Below is a small trained network, with its code and all its weights. Each question gives an input and a target symbol and asks what happens when units are switched off, that is, made to give their printed mean instead of their output.

import numpy as np


def w(rows, s, z=0):
    codes = np.array(rows[::2]) - 128.0
    scale = np.full(codes.shape[1], s)
    scale[-1] = z or s
    return codes * scale


def f(y):
    return y / 2 * (1 + np.tanh(0.7978845608 * (y + 0.044715 * y**3)))


def softmax(a):
    e = np.exp(a - a.max(-1, keepdims=True))
    return e / e.sum(-1, keepdims=True)


def log_softmax(a):
    a = a - a.max(-1, keepdims=True)
    return a - np.log(np.exp(a).sum(-1, keepdims=True))


def net(x, mask):
    ids = ['ΓΘΞΠΨαβδζηλμστφω'.index(c) for c in x.split()]
    T = len(ids)
    res = E[ids] + P[:T]
    r = res
    for j in range(2):
        rows = slice(4 * j, 4 * j + 4)
        q, k, v = (r @ M[0][rows].T for M in (Q, K, V))
        z = softmax(np.where(np.tri(T) > 0, q @ k.T / 4**0.5, -1e9)) @ v
        o = O[0][rows]
        res = res + np.where(mask[j], z, o[:, -1]) @ o[:, :-1]
    y = f(res @ A[0][:, :-1].T + A[0][:, -1])
    res = res + np.where(mask[2:14], y, B[0][:, -1]) @ B[0][:, :-1]
    return log_softmax(res[-1] @ U[:, :-1].T + U[:, -1])


Q, K, V, O, A, B = {}, {}, {}, {}, {}, {}
E = w([
[182,105,51,132,147,114,167],'Γ',
[134,130,121,166,92,193,187],'Θ',
[138,159,67,162,144,65,211],'Ξ',
[128,92,84,163,131,148,168],'Π',
[164,152,126,98,103,202,188],'Ψ',
[160,146,49,191,87,167,172],'α',
[138,176,99,85,143,98,211],'β',
[57,140,64,228,102,137,170],'δ',
[131,127,11,149,174,47,159],'ζ',
[62,197,111,146,115,111,220],'η',
[47,161,146,71,154,108,222],'λ',
[127,102,108,23,175,193,135],'μ',
[62,109,73,80,193,76,171],'σ',
[29,131,125,126,121,222,141],'τ',
[74,2,59,66,203,208,64],'φ',
[11,111,98,101,175,151,151],'ω',
],0.0069)
P = w([
[139,50,103,130,133,159,224],'0',
[192,158,157,201,254,156,141],'1',
[124,32,167,120,78,77,152],'2',
[128,184,145,153,206,117,97],'3',
[92,44,91,70,12,103,155],'4',
[84,201,103,91,106,113,26],'5',
[113,70,44,92,91,178,230],'6',
[100,218,35,96,146,184,94],'7',
[53,33,97,136,174,187,242],'8',
[171,212,94,125,232,180,149],'9',
],0.008)
Q[0] = w([
[155,139,88,116,119,153,123],'head 1',
[125,150,162,103,57,78,3],'head 1',
[111,99,82,90,50,101,137],'head 1',
[163,76,169,167,138,131,169],'head 1',
[82,91,60,83,90,141,214],'head 2',
[184,169,88,127,101,146,105],'head 2',
[148,89,131,184,239,186,248],'head 2',
[124,195,102,131,167,157,95],'head 2',
],0.031)
K[0] = w([
[130,135,109,121,95,96,122],'head 1',
[176,116,217,178,149,89,97],'head 1',
[69,139,173,101,126,82,58],'head 1',
[117,166,92,135,188,161,151],'head 1',
[40,119,133,76,97,115,80],'head 2',
[164,157,128,111,71,85,121],'head 2',
[98,154,2,93,140,196,213],'head 2',
[170,90,108,133,73,125,157],'head 2',
],0.029)
V[0] = w([
[166,111,154,115,161,98,189],'head 1',
[190,133,74,86,158,133,85],'head 1',
[192,96,168,78,66,185,132],'head 1',
[28,51,148,124,184,184,107],'head 1',
[255,43,86,80,167,120,61],'head 2',
[116,126,41,239,118,17,136],'head 2',
[204,148,160,220,21,191,126],'head 2',
[95,68,77,222,131,185,58],'head 2',
],0.017)
O[0] = w([
[107,161,99,159,102,171,162,182],'head 1',
[114,90,56,134,156,112,112,60],'head 1',
[221,121,93,177,125,119,132,126],'head 1',
[155,169,136,39,64,114,87,157],'head 1',
[174,100,8,107,178,130,124,2],'head 2',
[126,166,164,64,208,169,222,164],'head 2',
[231,88,205,191,142,141,144,67],'head 2',
[190,91,178,12,140,127,124,83],'head 2',
],0.016,0.009)
A[0] = w([
[86,71,130,112,56,123,206,46],'neuron 1',
[151,103,148,73,48,152,232,241],'neuron 2',
[112,37,146,139,78,121,231,196],'neuron 3',
[152,150,237,141,133,111,112,90],'neuron 4',
[168,121,91,179,100,135,84,64],'neuron 5',
[175,215,78,170,140,148,91,111],'neuron 6',
[97,104,152,141,143,174,214,116],'neuron 7',
[124,228,168,173,167,125,7,30],'neuron 8',
[151,241,171,111,144,130,59,80],'neuron 9',
[82,79,146,136,39,87,162,162],'neuron 10',
[126,226,189,174,206,126,70,254],'neuron 11',
[128,2,114,115,30,99,206,171],'neuron 12',
],0.011,0.0036)
B[0] = w([
[174,156,96,177,184,99,57,210],'neuron 1',
[49,35,158,147,126,76,99,250],'neuron 2',
[194,184,185,15,186,151,142,186],'neuron 3',
[128,219,43,169,101,102,22,237],'neuron 4',
[75,117,153,148,140,52,210,153],'neuron 5',
[155,94,97,118,173,206,79,169],'neuron 6',
[177,166,77,75,64,75,212,249],'neuron 7',
[117,196,197,171,203,12,178,176],'neuron 8',
[157,115,134,69,251,174,163,212],'neuron 9',
[195,54,101,183,116,165,194,226],'neuron 10',
[105,45,173,111,24,209,85,239],'neuron 11',
[90,225,206,99,115,239,111,147],'neuron 12',
],0.014,0.022)
U = w([
[204,225,71,147,176,147,156,153],'Γ',
[176,107,150,166,126,180,33,184],'Θ',
[101,82,168,90,79,152,193,2],'Ξ',
[110,7,163,107,126,134,137,180],'Π',
[126,88,147,213,143,64,178,224],'Ψ',
[242,56,101,118,32,47,110,210],'α',
[55,142,70,199,59,218,128,143],'β',
[69,121,125,77,83,123,87,6],'δ',
[103,168,124,99,131,65,179,50],'ζ',
[26,243,211,156,80,79,146,163],'η',
[160,149,204,137,164,196,187,86],'λ',
[43,128,45,156,113,18,104,149],'μ',
[83,215,108,103,174,105,146,141],'σ',
[152,192,134,121,184,4,98,116],'τ',
[168,114,109,87,145,138,128,105],'φ',
[150,135,203,81,176,117,173,69],'ω',
],0.0038,0.0028)

Each question gives the input, a string of symbols that net reads in full, and the target symbol t.
The units are the heads (4 rows each of Q, K, V and O) and the neurons (one row each of A and B). Each row of codes is followed by its name. A weight is (code - 128) times the scale printed after its matrix; where a second scale follows, it is the last column's (O, A, B and U).
mask holds one flag per unit, heads first, then neurons. A switched-off unit (its flag False) gives its mean, the last column of its rows in O or B, instead of its output. The means were averaged over made-up inputs and are rounded, as every weight is.
A unit's drop is (log p(t) with every unit on - log p(t) with that unit switched off) / (log p(t) with every unit on - log p(t) with every unit switched off).
The circuit of an input: a set's keep is (log p(t) with only the set's units on - log p(t) with every unit switched off) / (log p(t) with every unit on - log p(t) with every unit switched off). Starting from the 12 units with the biggest drops (on a tie, the unit counted first), units are removed one at a time, each time the one whose removal leaves the highest keep (on an exact tie, the one counted first), for as long as the keep stays at least 0.8.
units of the circuit, in order: the units of the circuit, biggest drop first
most important unit: the unit with the biggest drop
top k neurons: the k neurons with the biggest drops, biggest first
which heads matter: for each layer, one digit per head in row order, 1 if its drop is at least 0.15 and else 0, layers parted by /
input σ Γ β Ξ, target σ: units of the circuit, in order : [head 2; neuron 10; neuron 2]
input η Ψ β α, target η: units of the circuit, in order : [neuron 8; head 2]
input Θ λ λ, target Ψ: which heads matter : 01
input η ζ η β τ η η σ, target τ: most important unit : head 1
input α Ξ Θ, target ω: which heads matter : 11
input Ξ φ β Ξ η Θ Θ Θ η μ, target Θ: units of the circuit, in order : [neuron 7; head 2]
input η Ξ Ψ η τ η β ω, target τ: top 2 neurons : [neuron 8; neuron 4]
input η η τ Θ Ξ λ β η β η, target β: units of the circuit, in order : [head 2; neuron 3; neuron 6]
input ω σ β η Ψ β η Θ, target Ψ: units of the circuit, in order : [neuron 5; head 2; head 1]
input η η φ η η, target δ: units of the circuit, in order : [head 2; neuron 12; head 1; neuron 10]
input τ β η, target Θ: top 2 neurons : [neuron 7; neuron 12]
input Ψ β η η β η η η, target β: units of the circuit, in order : [head 2; neuron 3; neuron 6]
input η Ψ η β Θ η η Ψ, target Θ: top 2 neurons : [neuron 7; neuron 4]
input σ η η, target μ: top neuron : [neuron 11]
input τ β η Γ, target τ: units of the circuit, in order : [head 1; head 2; neuron 8; neuron 11]
input η β η η η β Ψ Π λ η, target Ψ: units of the circuit, in order : [head 2; neuron 5; head 1]
input Ψ μ β, target β: units of the circuit, in order : [head 2; neuron 12; neuron 3]
input β Ψ Θ β σ, target μ: units of the circuit, in order : [head 2; neuron 3]
input Ξ η Θ Γ β σ α Ψ η ζ, target α: units of the circuit, in order : [head 2; neuron 9; head 1]
input Ξ β η η τ τ Ξ η τ, target Θ: top 2 neurons : [neuron 10; neuron 7]
input σ β μ β, target σ: units of the circuit, in order : [head 2; neuron 10; head 1; neuron 9]
input β β η η λ τ η β Γ, target α: top 2 neurons : [neuron 7; neuron 9]
input σ η τ τ, target σ: top neuron : [neuron 11]
input η η β η Θ, target α: top 2 neurons : [neuron 10; neuron 7]
input η η β λ η η λ η η, target Ψ: top 2 neurons : [neuron 10; neuron 4]
input β Ψ β Θ δ β η ω, target δ: top 3 neurons : [neuron 4; neuron 11; neuron 2]
input Ξ Ψ η λ, target Ξ: most important unit : neuron 4
input η η β, target α: top 3 neurons : [neuron 7; neuron 10; neuron 8]
input Ψ η β η η Ξ β τ η, target Θ: top 4 neurons : [neuron 7; neuron 10; neuron 12; neuron 4]
input η α Π Ψ β λ Θ Ξ β α, target Θ: top 3 neurons : [neuron 7; neuron 6; neuron 4]
